Table B holds the same points as the rows below and some others, measured another way and shuffled. Each row below is followed by which row of B it is.
B:
[[ -80  -29   27  -12 -275   43  -35   31  -24   17  -67 -127 -142  -42
  -197 -262  171  302  212 -194  127    3 -308  -60   21  158  -91   30
   -32 -270  -34   60   19   60  167   46  -32  156 -142 -149  106]
 [ -73   90   30   45  -87  117  -11   24  -31   23  -33  -56  -34 -132
   -94 -225  103  174  199   29  -15  101 -198  -83   95   89 -180  -36
   -51  -34  -15   51   -9   82   22 -111   73  -60  -79  -15  139]
 [-187   96  242  174   33   70   23   61   59   53  114  186  -83 -198
  -161   64   12  -68  194  206 -241  -81 -140 -212  -12 -164  217  239
   283  -19  123  -58   16 -132 -201 -124  166 -218   63 -217 -161]
 [ -10  116   90    1  -37  170 -214    1   65  116 -255 -155  181 -294
  -360 -333   67   69  233   37  -10 -261 -267 -158  313  139 -270 -133
  -223  340 -315   65    9  239   62 -355  338 -261  -69   18   -5]
 [-140  -12  107  245   -7  123   39   92   96  -64  -37  170   38 -223
  -178  -19   28 -150  172   13 -215 -140  -49 -139  -29 -177  231  219
   238    0  181   29   82  -62  -46  -89  109 -158   27 -128  -80]
 [ -35   57  -18  -24   82  138  161  -80   -9  -16   74 -171  -88 -101
   231  -31  -67  259   -8  180   13  284   93   97  -50  -30  -55  -84
    74  -85   95  154   -8    6  102  138 -304  -66 -190  170  328]
 [  67  -25   46  -75  -28 -182  -16  -51  -81  112  -36  -14  116  103
     6   97   51   -7   50  -95  130 -148 -108   90  195    1   16 -165
    35   84  -32   74    7  -81   32   -3  147  132  -45  -38   80]
 [  95   48   98  -56   47 -231  -33  -14  -54   29   19   30  128   85
   -12  115  -40  -83   29   65   42  -79  -55   47  270    4   20 -130
   -50  225  -96   70  -35  -57 -164  -91  203  -38    0  -63  -35]
 [  72   11   77   13  112  -33   40 -104   67   98 -154 -113  236  -41
    18  109  -81  -57    6   78   28 -152   89  181  253    0   63 -153
    42  293  -41  178   51    5   33  -16    0  -45 -144   84  120]
 [  34  -60   93   29 -142 -234   66   30  -13  -29    6   33  -16  141
   -73   77   25   23   85  -96   67  -38  -85  112  139   70  177   30
    50 -101   57   89   -2 -130  -78  113  -20  168  -89 -194  -24]
 [  35   58  -24  -57  233   38   23  -48  -30 -109   97  -72   65  -91
   248   46 -127   -1 -115  179  -12  162  133  -41   -5 -189  -65 -114
    42  186   -8  139    3   47   19  -19  -49 -209  -39  197  200]
 [-186   16   88   56  -70   33    3   44  -10 -161  149   -3 -186  178
   175  -61  210  102   64 -142  112  328 -201 -219 -179  -70 -167  238
   274 -299  166  142  110  100   63  153  -86  266  -57 -235  130]
 [ 102  105  104  -46  169 -123    7  -81  -29  135  -38  -31  217  -49
    12  145 -118  -85   18  226  -26 -116   37  118  339  -11   14 -243
   -58  394 -116   80  -51  -57 -153 -158  192 -182  -35   92   47]
 [ 178  -72    1  -68   21 -215  116  -48    3  -37  -28  -86   83    4
    13  136 -200   48  -57   71   46  -86  163  280  190   20  267 -162
   -81  101  -36  139  -56 -147  -45  124 -157  -52 -155   82   64]
 [  83 -267  -64   36 -290 -209   26   74   28 -222 -126  -23   -6  118
  -169  -54   47   36   38 -425  161 -168  -53  127   -7   45  281   98
    14 -266   67  177   81  -63  183  257 -164  294 -152 -174   -7]
 [ -60   16  -50  -86 -125  111  133  -98 -136  232   13 -162 -122 -101
    81 -100   98  402  145   -1  109   92 -139  144    3   76  -83 -212
    55 -260   85   30  -46  -90  231   93 -147  116 -168  128  382]
 [-201  173  190    5   54  129  -11  -46  -18   99  131  -65 -130   30
   148  -36  171  166  129  127   41  257 -242 -212  -27  -32 -271   88
   235  -86   49   67   53   88  -16  -25   44   55  -48 -131  157]
 [ -77  175   61  -77  -15   37  104  -79 -164  244  138  -48 -121  -36
   133  -38  100  296  167  191   31  231 -194   34  114   74 -209 -206
    29  -97   46  -19  -99  -86  -36  -57   53    5  -60   47  276]
 [ -37   38  -10   21   58   59  107   17    9 -200  127  -86 -123  -35
   195  -59  -58  154  -28  109  -10  342   73  -18  -95  -60  -36   53
    56 -122   96  165    6   41    4  123 -262  -64 -134   46  195]
 [  12   37  164   75    8 -144   36   22   61  -71   -3   16   53   77
   -38   74  -29  -70   63   72  -22   38  -16   44  193   42   79   55
    41  118    7  132   20  -25 -184    7   23   -2  -84 -161  -56]
 [-205   11  189  299    1  144   39  135  172 -162   25  197  -48 -211
  -190  -23   12 -168  174   76 -276  -38  -53 -233  -95 -187  260  383
   304  -38  204   48   99  -30 -142  -64   49 -193   23 -243 -171]
 [  23   83   59   25  188 -108 -123   95  -25 -274  137  131  104   38
   115   23  -34 -258  -63   64  -48  134  -12 -275   49 -220 -110   56
    16  266  -49  105   30  106 -189 -164  255 -198  124  -47  -82]
 [ -44   64  119  -54   76 -122 -202   53  -62  -99  121   89   35   91
    34   11  104 -150   16  -54   69   -7 -232 -333   42 -171 -161   61
    92  133  -96   36   46   94  -87 -153  355  -15  131 -169  -92]
 [ -37   74   55  -77   34 -193  -51   39 -172  -85  250  122  -77  228
   227   77  122  -28    3  -37  104  251 -182 -191  -15 -128 -167    3
   117  -74   51   31  -15  -27 -115  -17  192  123  104 -130   66]
 [-148   51  228  162  -21  -27   54   80   80  -59  134  155 -127  -45
  -102   74   11  -48  147  127 -164   41 -109 -145  -19  -95  229  278
   258 -103  149   12   27 -114 -219    5   40  -78    1 -281 -162]
 [-204  292  244  -50  112  101   75 -104  -82  249  249  -70 -202   27
   239   40  116  274  153  368   -7  391 -231 -125   52   21 -295  -27
   213  -73   58    4  -54  -13 -167  -57   37  -19  -51  -82  207]
 [-169   57   26   72  -13  257   55  -63   -8  104  -47 -119  -29  -96
   112 -136  180  198  145  -23   43  155 -146  -57  -44  -18 -227   -7
   197 -120  130  123   91  105  220   19  -69   96 -123   42  332]
 [ -60  -19  152  248   16  -44   68  128  238 -488   29    3  -52  140
    56  -13  -49 -135  -21   -6  -70  339  121  -90  -41  -16   94  415
   147  -26  147  307  138  159 -182  187 -286   33 -166 -268  -98]
 [  64   33   78 -148   22 -310 -126   24 -160  -22  166   93   14  193
    68  119   54  -80  -13  -55  130  -22 -192 -134  119 -100  -53  -89
    11   74 -102    4  -40  -72 -137  -69  307   68  110 -137  -64]
 [ -97   92   10 -109  113  210  162 -219  -89  307   39 -252  -56  -92
   321   45   45  370   34  174  112  177  -22  144  -23  -33 -168 -238
   213  -98  103  106   10  -30  252  121 -227   74 -197  231  499]
 [  68  135   35   -5   15  -29    2   80   -3 -158   68  -42  -45 -170
  -113 -194 -142  117   84  252 -117  192  -15  -43  190   95  -66  -73
  -285  141 -143   65 -128   49 -229 -160   27 -349  -72   42  -14]
 [ 132  -53  -65 -180   33 -233  -59  -51 -185   41   55   -8  109  116
   134  122   21  -23  -65 -125  180 -124  -67   35  111 -117  -18 -252
   -15   89  -76   57  -22  -85   84   -1  183   96   33   76  135]
 [   3   72   36 -215 -244 -163    2  -26 -250  265  139  -52 -223   13
  -114 -102  124  410  216   -1  143    7 -373   30  147  166  -80 -235
  -129 -276  -97 -122 -173 -191  -13  -41  147  100  -39  -82  116]
 [  64  -30   74  -35  -60 -209   51  -34  -38   54  -17  -27   53  117
    -6  118    3   26   47  -43  100  -80  -53  147  189   47  118  -92
    38   24    3   94   -7 -112  -35   80   14  125  -89  -79   45]
 [  51   15   39  -94   31 -219  -60  -12 -133   17   77   54   89  172
   117  106   78  -77   -3  -79  131  -13 -127  -40  137  -80  -82 -130
    46   94  -30   60    3  -48  -41  -38  233  116   52  -62   62]
 [ -33 -151  -54   58 -143   59   86  -19  -57  200 -104   73   44 -281
  -205   24   21   73  170 -136  -66 -421  -74  100  -16 -144  369  -84
   175 -150  146  -54    7 -263  224    8   67  -25  -17   58   99]
 [  -4  268  105  -37  198   35  133  -17  -61    1  252  -28 -123 -160
   175   -3 -183  191   34  544 -168  414   68   -2  135    1  -99 -125
   -96  140  -22   29 -172  -52 -316 -122  -60 -398  -60  136  131]
 [  14  -70   81  118  -48  -57   49   11  115  -95 -126  -34  103   18
   -80   20  -14  -61   58  -80   11  -77   25   87  123   16  149   87
    82   59   58  191   86   12   17   91  -81   68 -138 -111    8]
 [ 137  -70 -105   51  -91   39 -124  135  103 -352 -200 -105  126 -249
  -302 -361 -114  -10   49 -105  -37 -100   13  -82  141   59  -21  -11
  -349  198 -208  180   17  220   62 -136   19 -290 -110   80  -36]
 [ -32   42  178   -3  -63 -170   43    4  -53  151  105   95  -67    1
  -120  138   -1   48  147  106  -44 -116 -154   22  142   -8  218   -1
   119  -56   28  -51  -67 -228 -176  -22  142  -18    2 -183  -91]
 [   8   28  124   27 -126 -366  141  131 -132 -120  342  259 -249  154
     5  171  -55   26   81  111  -90  212  -76    5   31  -27  321  125
    65 -270  168  -65 -143 -334 -394   95   15   15   56 -284 -165]
 [ 137  -11   -2 -146   55 -246   -9  -47 -125   34   61    1  105   93
    94  144  -58  -20  -48    3  109  -74  -11   87  181  -65   46 -224
   -47  139  -67   56  -47 -113  -37  -14  130   12    0   53   80]
 [ 108   82  170   -4   50 -375   85   86    2 -248  231   97  -80  197
    65  175 -186  -63  -46  237  -59  273   84   56  193   33  189   73
   -74   75  -11  100 -109 -134 -457   64  -49 -105  -40 -197 -180]
 [  46   -4  -14   66 -219  -30 -133  146   51 -246 -150  -54   31  -80
  -319 -372   67   64  175 -169   29    4 -200 -116  192  193 -155   39
  -300   42 -165  130    6  200  -15 -136  115  -69  -92 -126  -64]
 [ -16    7  117  -11  -27  -75   89  -86  -21  203  -25  -51   31    4
     0  127   19   99  103   52   48 -107  -71  161  164   24  119  -98
   145    5   48   63    3 -141    7   54   -1   88 -111  -45  109]
 [-100   30  201   79  -88  -91   14   68    5   52  109  163 -115  -77
  -201   66   21  -12  182   78 -119 -122 -184 -113   50  -71  259  161
   169  -98   61  -56  -23 -189 -189  -56  167  -74   38 -261 -176]
 [  50    4   93  -13  -44 -202   -1  -16  -34   42  -32    3   94  133
   -35   79   40  -40   75  -46   85  -62 -104   80  234   48   26  -76
    16   92  -24  100    4  -59  -78   -6  125  113  -54 -118    9]
 [  99   -9  102    6  -31 -254   64   48   17 -108   62   40    1   37
   -86   99 -142  -22   17  102  -41  -16   44  115  182   26  256    3
   -58   57  -20   76  -72 -144 -228   40  -27  -93  -76 -112 -113]
 [  -9 -105    2   23 -137  -48   99  -29  -74  199  -59   51   30 -120
  -138   70   41   83  151 -107   -1 -292  -95  145   66  -49  285  -96
   149 -142  121  -17   -6 -242  125   46   54   71  -54  -15   95]
 [ 141  -56 -141  -78 -113    7   13   19  -35  -72 -115 -158   23 -232
  -158 -226 -115  237   58  -24   36  -81    9  125  120   92   50 -212
  -283   10 -131   94  -79   10  141  -16 -100 -172 -157  194  155]
 [ -18  -74   49  164   38   66  146   22  145 -146  -36   -7   10 -190
   -44   45 -163  -19   10   94 -147  -38  184   84  -35 -119  347  142
   146   -7  147  157   50  -75    0  118 -244 -165 -147   11   20]
 [ -92  -81  -15  284  121  276   99  131  145 -215    9  218   21 -599
  -214  -20 -250 -185   60  208 -444 -242  223 -154 -203 -400  553  236
   201   58  208  -14   30 -159  -27 -117  -36 -595   61  124 -118]
 [  -7   43  142 -117   -3 -231  -99   -7  -99   27  130   32  -21  206
    57  102   96  -15   36  -49  142    5 -226 -124   99  -51  -70  -21
    95   14  -82   40    1  -40  -91  -20  219  137   36 -196  -30]
 [  16 -104 -139  -31 -129  131  128  -36  -19  -39  -82 -206  -79 -179
    11 -182  -33  337   44  -87   83   46   32  158  -75   32   64 -113
   -36 -239   62  140    1  -12  301  180 -334   20 -237  176  316]
 [ -25   57  191   71   32 -107   75    5   57   11   55   33  -12    0
   -36  131  -70  -20   72  168  -81   10  -12   44  141  -12  181   72
   122   67   45   75  -10 -107 -199   15   -1  -72  -68 -140  -67]
 [  18   66   19  -83  106 -118  -19   -2 -140  -52  176   52   11   86
   203   81   14  -21  -32   55   53  157  -63  -99   33 -146  -99  -92
    60   60   12   57  -28  -34  -66  -42  129  -19   55   16  112]
 [ -28  -64  -30   38   51   69 -153   12    8 -111 -130  -17  203    0
    46  -83  150 -160    9 -261  108 -128 -115 -198   -8 -179 -171   15
   130  145  -13  166  169  191  232  -74  199   82   19    1  119]
 [  51  178   77 -273   10 -457   64   -6 -408  124  528  192 -246  345
   344  250   63  154    5  181  124  395 -235  -37   91  -46 -107 -237
     9 -200   48 -148 -238 -331 -360   -5  245  133  171 -118   82]
 [  57    8  100    8  -14 -183  101  -20   -5   34   19   -2   40   55
    -5  128  -58   17   54   84   11   -7   15  163  202   45  156  -69
    21   58   27   91  -39 -134 -131   52  -19   14  -99  -72   15]
 [ -95   49  118  -98  -21 -179  -80   29 -143  -66  269   76 -175  246
   177   73  171   38   22  -92  144  208 -272 -253  -96 -124 -134  105
   199 -201   38   20   16  -26  -73   56  152  202   80 -243   12]
 [ -22  -95   53  115 -120  -36   37   32   48    1 -118   42   69  -70
  -175  -10   41  -34  136 -130  -21 -203  -72   52   90  -14  208   55
   105  -37   87   82   61  -80   55   28   33   52  -77 -116   -5]
 [-119    5   48  198   64  176   24   95  -14   75   45  292   55 -484
  -248   16  -66 -176  188  161 -361 -334  -44 -204  -56 -342  368   86
   212   71  164 -151  -17 -232  -69 -263  306 -442  180   28 -105]
 [  46   11  107 -128  -29 -282 -131   21 -111  -15  112   57    2  189
    -7   93   69  -54   18  -90  133  -70 -217 -123  125  -58  -16  -37
    25   41 -107   19  -20  -56 -104  -33  267   99   62 -189  -92]
 [ 126   55  -41  -66  -30  -65  -67   74  -51 -117  -12  -43   36 -208
  -194 -211 -132   92   74  115  -50  -25  -51  -33  210   62  -28 -173
  -337  175 -213   28 -123   24 -107 -205  132 -328  -31   96  -20]
 [ 108    8   69   22  125  -90   54  -34   77  -73  -67  -72  156  -50
    10  101 -176  -75  -39  140  -31  -57  156  142  211  -26  140  -83
   -38  271  -52  176    1  -12  -91    5  -60 -162 -129   60   32]
 [  16   36    3  -31  181   15 -141  -33  -54  -10  -40    4  239  -46
    99   21   52 -190  -31  -38   55 -127  -61 -167   95 -209 -180 -127
    70  323  -81  107   82  120   85 -180  299  -97   75   95  105]
 [ 129    4   62  -18  133 -122  109  -58   61  -40  -29  -96  125  -51
    52  151 -226  -21  -60  207  -29  -28  203  224  218   -9  189 -137
   -45  250  -45  171  -37  -81 -105   50 -133 -175 -154  105   64]
 [ -52   73   19  -58  133   57  -12  -62  -91   52   77  -41   37  -24
   210   23   61   48    7   55   54  102  -75 -101   -3 -141 -173 -114
   129   62   28   83   33   38   74  -47   86  -16   -5   81  226]
 [  36  255  151   15  -14 -123 -164  152  -31 -139   75   85   20  -78
  -257 -251  -17  -31  199  244 -124  162 -250 -243  368  168 -272  -34
  -368  310 -271   -2 -141  143 -434 -401  418 -361   72 -162 -213]
 [  41 -184 -164   31 -315  122  -79   53   34  -90 -329 -176   68 -205
  -347 -415  121  215  181 -399  131 -253 -180   37   61  151  -40  -71
  -198 -137  -88  142   73  154  403   15  -49   84 -193   44  164]
 [-191  -82   12  115  -84  144   28  124 -138  166  199  399 -181 -574
  -339   45  -33  -32  239   75 -372 -482 -184 -285 -278 -461  612  139
   325 -288  231 -340  -80 -465    7 -188  329 -415  278  -37 -170]
 [  19   30   14 -107   88 -130  -48    2 -119  -81  169   20  -22   92
   192   70    4   -5  -52    4   83  111  -67 -120  -11 -160  -69  -61
    65   18  -15   66  -10  -15  -26    1   98   -4   41   -9   85]]
Rows of B count from 0, top down.

[   8   -1 -257 -230  150  -78   35  -13   71   59  -27   29  254   63
  -77  -90   82 -101 -283   21 -286  381  -47   82    5 -158 -105 -176
  168 -599  -49] : 69
[  47   -7  142  -10   53  -86  -13  109  -80  -44 -114  -46  -29 -108
 -124   90  -60  -25  -40 -163  126 -149   52   45   18  -59   34   71
  176  -79   46] : 58
[-24  75  12 -34 -65 -85 111 121 -29 -12   3 158 -25  28 145  11   8  25
  -6 -59 -97 -21 119 -90 -23 -28  25  52 -64 -37  34] : 41
[  56  158  140  -97  192  158 -331   22 -123 -206  110  135  227  -88
   54 -183    0 -246  -24  -81 -262  198 -136 -149   93  170  -39 -339
   80  -72  -59] : 26
[-113  106  -38 -180   82 -165  -43  -51   32   66  -38  -51  228   50
  -72   -2  -37 -101 -106  -60  -52  292  -27  132   29   80 -127 -114
   59 -314   25] : 0
[ -67   21 -168 -231   73 -149  302  -57   62   91 -104  -65  142    9
 -331   26  -44  102 -381  -19  110  172  -52  285   14  -57 -226   70
  -15 -346    0] : 43
[  21  -91  -81  -40   60    9  -38  146  -32  -12 -119 -133   12  -32
 -184   -1   10  -56 -119  -23   32  -16   22  -19   -8 -110   44  -48
  194 -167   57] : 60
[ -28  223  -40 -183   69 -139   30  -73   19   44   55   87  117  -31
   34  -76   78 -146 -158 -176 -126  211   -2  -37   60  -21  -25  -97
  -42 -264   -1] : 49
[   1  187  254  -75  135   74 -324  -22 -131 -172  101  129  183 -107
  122 -118  -16 -237   90 -183 -190  115  -90 -113  116  181  -20 -245
   38  -33  -33] : 5
[-125   23   25  -53  -87   25   50  -43  -39   85    4   52  149   47
  113  -36   23   12   37   37  -33   -3  108  -50  -64   57 -157    5
 -143   57   12] : 23
[   9 -117   93    8   23   28   26  181 -101 -178  -99   29 -132  -73
 -162   83  -94   89  -38 -104   40 -182  -26  121  101  -79   64  109
  130 -117   39] : 66
[  24  -87  109  -52  120   21    3  164  -88  -91 -162 -149  148  -43
 -347   70 -209   76 -168   61  229  -32  -46  179  -45  150 -182   -8
  187   32   30] : 27
[ -11   87   -4  -48  -52  -51  113  127  -34  -12   17  158   40   47
  139  -25   -4   36  -38    9 -100   21  109 -120  -57   28  -36    9
  -79   21   26] : 34
[ -45  -52 -102  -42  -92    9  104   79   -8   32   14  195   54   92
  239  -41   82   47   15   52 -271   23  137 -102  -55 -144  -18   23
  -46 -184   -9] : 31
[-152   57  118  -90   60   -2 -316  -56  -66  -96   33   48  150    8
  108  -42   -1 -199  157 -157 -238  190  -76   55  161   69   12 -179
   86 -313   11] : 15
[-168  -26   11 -139   -8  -18  177 -172  -33   33  -88 -114    2 -102
 -344   36  -21   84 -192 -154  237 -102  -77  296  137  -60 -159  149
 -110 -174   38] : 30
[-154  100 -236    0  -87  308 -176   60  -64   16   37 -310 -153  -92
 -266 -269  191 -246 -104  -29  206  -65  -31 -446   68   97  215 -241
 -255  405  187] : 51
[ -86  210  -71 -182   -8 -128  240 -118   21   95   20   22   15  -70
 -134  -48   69  -10 -254 -168  107   57    4   28   51  -17  -85   58
 -208  -91   32] : 63
[  58  -12   11  -35   24  -53   52  144  -41  -36  -44  103   15   -8
   50   13    4    1  -60  -46 -109  -23   74  -49  -29 -102   19   18
  112 -165    5] : 6
[ -77  -87  213  -10   96  241 -444   29 -168 -305   66  187  119  -37
  147  -89  -29 -149  246  -92 -401   62 -155   41  223   46   36 -227
  152 -277  -56] : 29
[ -74   57   28  -48  -58   71   15   -1  -60   -3   43  115   81    2
  126  -73   39  -19   14   -9  -96  -22   64 -119  -14   36  -77  -32
 -143   61    2] : 55
[ -33   -3   20   -4   48   80 -168  176  -87 -112  -68 -137  -36  -51
 -197  -25  -48 -101  -34  -55   94  -31  -43  -75   60   87   97 -110
   97   54   94] : 50
[-170   20  188  -65   17   42 -182 -102  -99 -104   -4    3   51  -72
  -49    6  -38  -76  119 -188  -18  -26  -85  152  185   66  -37  -24
  -13 -156   23] : 17
[-124 -167 -116    8  -47   25 -133  119  -22    4 -119 -157  -65   38
  -90   25   52  -79   66  -40  -38  -34   45    2   63 -153  145  -22
  159 -245  104] : 48
[-106  131   -5  -32  -52  -88   -3   58  -33   95  -82 -253  -50  -61
 -210    9    4 -103  -65 -127  334  -77   86 -128  -21  109   62   -2
  -68  218  160] : 45
[ 112   93   98  -31   79  -17   46  204  -96 -162  -19  101  -67 -108
  -95   -3  -64    7 -143 -123   34  -86   -1  -66   28   24   61   11
   70   36   23] : 64
[ -98   25  328  -33   73  156 -261 -124 -181 -169    6  -18  105 -174
 -110  -36  -64 -108  102 -197   71 -134 -123   99  168  142 -109  -70
   -2   46  -14] : 25
[-267  -52  110   11 -166 -203   34 -101  -20  265 -213 -389  -13  -20
 -199  193  -37  -16  138 -157  480 -243  194  134  -30   -6  -48  225
   -9   85  181] : 40
[-142   57   15  -60  -80  -28    8  -38  -24  131    1   15  217   81
  145  -38   12  -30   59   60  -36   73  127  -86 -108  110 -173  -46
 -129   76   26] : 59
[ -18   63 -121 -101   33 -284   36  195   69  130 -105  -43  172  153
   62   75  -53  -60  -72   47  -78  273  152  -22 -130   28  -15  -66
  182 -258   73] : 14
[-164  265  103 -150  -19 -306  -17 -210   23  198   13  -33  155  -18
  117   39   63 -188   53 -276   43  140  102   20   33   40  -59    3
  -81 -188   55] : 32
[  49  -85   94  -19   64  -23   69  124  -84  -73 -148  -86  -15 -105
 -267   91  -95   57 -141  -84  182 -163    5  132   10  -57  -43   96
  166  -69   32] : 19
